Below is a small trained network, with its code and all its weights. Each question gives an input and a class and asks what happens when units are switched off, that is, made to give their printed mean instead of their output.

import numpy as np


def w(rows, s, z=0):
    codes = np.array(rows[::2]) - 128.0
    scale = np.full(codes.shape[1], s)
    scale[-1] = z or s
    return codes * scale


def f(y):
    return np.maximum(y, 0)


def log_softmax(a):
    a = a - a.max(-1, keepdims=True)
    return a - np.log(np.exp(a).sum(-1, keepdims=True))


def net(x, mask):
    res = np.array(x, float).reshape(1, 6) / 4 @ E
    y = f(res @ A[0][:, :-1].T + A[0][:, -1])
    res = res + np.where(mask, y, B[0][:, -1]) @ B[0][:, :-1]
    return log_softmax(res[-1] @ U[:, :-1].T + U[:, -1])


A, B = {}, {}
E = w([
[203,146,192,125,196,122,235,164,178],'x0',
[211,181,2,147,119,89,170,134,72],'x1',
[63,64,56,149,219,184,156,132,187],'x2',
[174,179,145,203,220,128,26,192,132],'x3',
[184,88,116,178,50,135,108,111,245],'x4',
[149,172,101,6,152,121,83,121,191],'x5',
],0.0051)
A[0] = w([
[64,94,120,48,48,120,244,97,116,2],'neuron 1',
[101,107,153,230,119,121,164,131,83,76],'neuron 2',
[46,78,33,147,215,156,165,136,171,82],'neuron 3',
[68,155,140,80,215,130,156,134,10,77],'neuron 4',
[88,136,96,136,98,136,69,127,100,30],'neuron 5',
[55,126,71,138,75,133,41,105,92,45],'neuron 6',
[142,158,101,31,159,117,92,126,175,68],'neuron 7',
[46,89,255,106,131,124,95,122,165,7],'neuron 8',
[107,111,147,209,112,126,164,126,81,111],'neuron 9',
[175,92,97,178,71,133,118,119,227,104],'neuron 10',
[152,145,112,48,137,125,105,124,152,135],'neuron 11',
[197,145,28,141,114,107,160,126,99,15],'neuron 12',
[184,175,207,97,36,108,104,135,61,17],'neuron 13',
[195,159,196,126,183,129,240,138,163,6],'neuron 14',
[154,161,151,200,220,117,27,160,116,13],'neuron 15',
[173,154,30,134,132,104,164,137,94,42],'neuron 16',
[133,122,144,188,102,135,146,127,116,132],'neuron 17',
],0.012,0.0019)
B[0] = w([
[232,149,61,174,162,168,113,139,189,255],'neuron 1',
[106,138,81,41,142,127,101,142,114,203],'neuron 2',
[160,189,173,145,173,50,168,91,48,226],'neuron 3',
[107,143,156,149,5,86,94,131,198,250],'neuron 4',
[112,71,137,138,169,104,132,146,148,175],'neuron 5',
[108,20,136,151,161,97,150,151,149,216],'neuron 6',
[93,148,75,49,157,115,98,142,125,196],'neuron 7',
[43,172,170,151,151,226,151,127,127,226],'neuron 8',
[103,142,82,54,139,126,102,123,116,199],'neuron 9',
[107,165,151,148,38,70,105,133,179,217],'neuron 10',
[94,132,72,79,118,117,116,139,97,185],'neuron 11',
[63,149,183,144,151,202,134,133,141,212],'neuron 12',
[147,185,163,154,190,46,173,91,70,246],'neuron 13',
[89,1,119,161,168,90,126,143,133,234],'neuron 14',
[220,144,57,162,152,174,146,120,184,200],'neuron 15',
[71,139,171,137,141,209,138,116,131,209],'neuron 16',
[104,147,91,86,123,112,118,143,126,175],'neuron 17',
],0.021,0.0081)
U = w([
[78,145,178,144,137,227,145,120,127,72],'0',
[216,136,72,165,142,168,126,129,166,96],'1',
[111,2,134,151,152,93,138,154,129,116],'2',
[159,163,159,136,145,76,168,72,62,172],'3',
[107,141,74,28,127,127,90,142,110,107],'4',
[123,141,157,148,25,96,93,123,169,254],'5',
[141,100,131,116,95,154,123,125,102,188],'6',
[170,90,153,110,93,161,119,123,91,36],'7',
],0.0095,0.0025)

Each question gives the input, the list of numbers given to net, and the class t.
The units are the neurons (one row each of A and B). Each row of codes is followed by its name. A weight is (code - 128) times the scale printed after its matrix; where a second scale follows, it is the last column's (A, B and U).
mask holds one flag per neuron, in row order. A switched-off neuron (its flag False) gives its mean, the last column of its row in B, instead of its output. The means were averaged over made-up inputs and are rounded, as every weight is.
A unit's drop is (log p(t) with every unit on - log p(t) with that unit switched off) / (log p(t) with every unit on - log p(t) with every unit switched off).
The circuit of an input: a set's keep is (log p(t) with only the set's units on - log p(t) with every unit switched off) / (log p(t) with every unit on - log p(t) with every unit switched off). Starting from the 12 units with the biggest drops (on a tie, the unit counted first), units are removed one at a time, each time the one whose removal leaves the highest keep (on an exact tie, the one counted first), for as long as the keep stays at least 0.8.
circuit, biggest first: the units of the circuit, biggest drop first
most important unit: the unit with the biggest drop
k most important neurons: the k neurons with the biggest drops, biggest first
drop when u is switched off: that unit's drop, to one decimal
input [7,8,5,1,6,7], class 0: most important unit => neuron 12
input [-4,5,-7,5,4,1], class 3: 2 most important neurons => neuron 13; neuron 1
input [8,-2,-1,-7,-5,-2], class 2: 2 most important neurons => neuron 14; neuron 15
input [-5,-3,-6,4,5,-3], class 3: 3 most important neurons => neuron 13; neuron 14; neuron 4
input [3,-3,5,4,-3,6], class 4: 3 most important neurons => neuron 7; neuron 13; neuron 1
input [4,7,1,-1,-7,0], class 0: 3 most important neurons => neuron 16; neuron 12; neuron 10
input [-5,2,0,-7,-8,0], class 5: 3 most important neurons => neuron 4; neuron 15; neuron 14
input [4,7,0,-7,-6,-2], class 0: 3 most important neurons => neuron 16; neuron 12; neuron 15
input [-8,3,-1,-5,-5,8], class 2: 4 most important neurons => neuron 6; neuron 5; neuron 2; neuron 9
input [-2,-8,-7,8,5,1], class 0: 2 most important neurons => neuron 8; neuron 1
input [-1,6,7,-3,0,7], class 3: 4 most important neurons => neuron 3; neuron 8; neuron 2; neuron 9
input [-8,-7,3,8,4,-8], class 1: 2 most important neurons => neuron 15; neuron 14
input [8,3,5,-8,8,-6], class 1: 4 most important neurons => neuron 1; neuron 4; neuron 6; neuron 5
input [6,-4,-4,-5,-2,-3], class 2: 3 most important neurons => neuron 14; neuron 15; neuron 3
input [0,2,1,-3,5,1], class 5: circuit, biggest first => neuron 10
input [7,-5,-6,1,-7,-7], class 2: 2 most important neurons => neuron 14; neuron 10
input [-5,1,-6,0,5,2], class 3: 3 most important neurons => neuron 13; neuron 14; neuron 4
input [-3,3,-2,-7,-6,2], class 1: drop when neuron 1 is switched off => 1.9
input [8,-3,3,0,4,-1], class 2: drop when neuron 14 is switched off => 2.1
input [7,-5,6,8,-7,7], class 1: most important unit => neuron 15
input [6,2,3,-1,7,-8], class 4: drop when neuron 4 is switched off => 0.4
input [5,-2,6,-3,6,1], class 3: drop when neuron 6 is switched off => 0.4
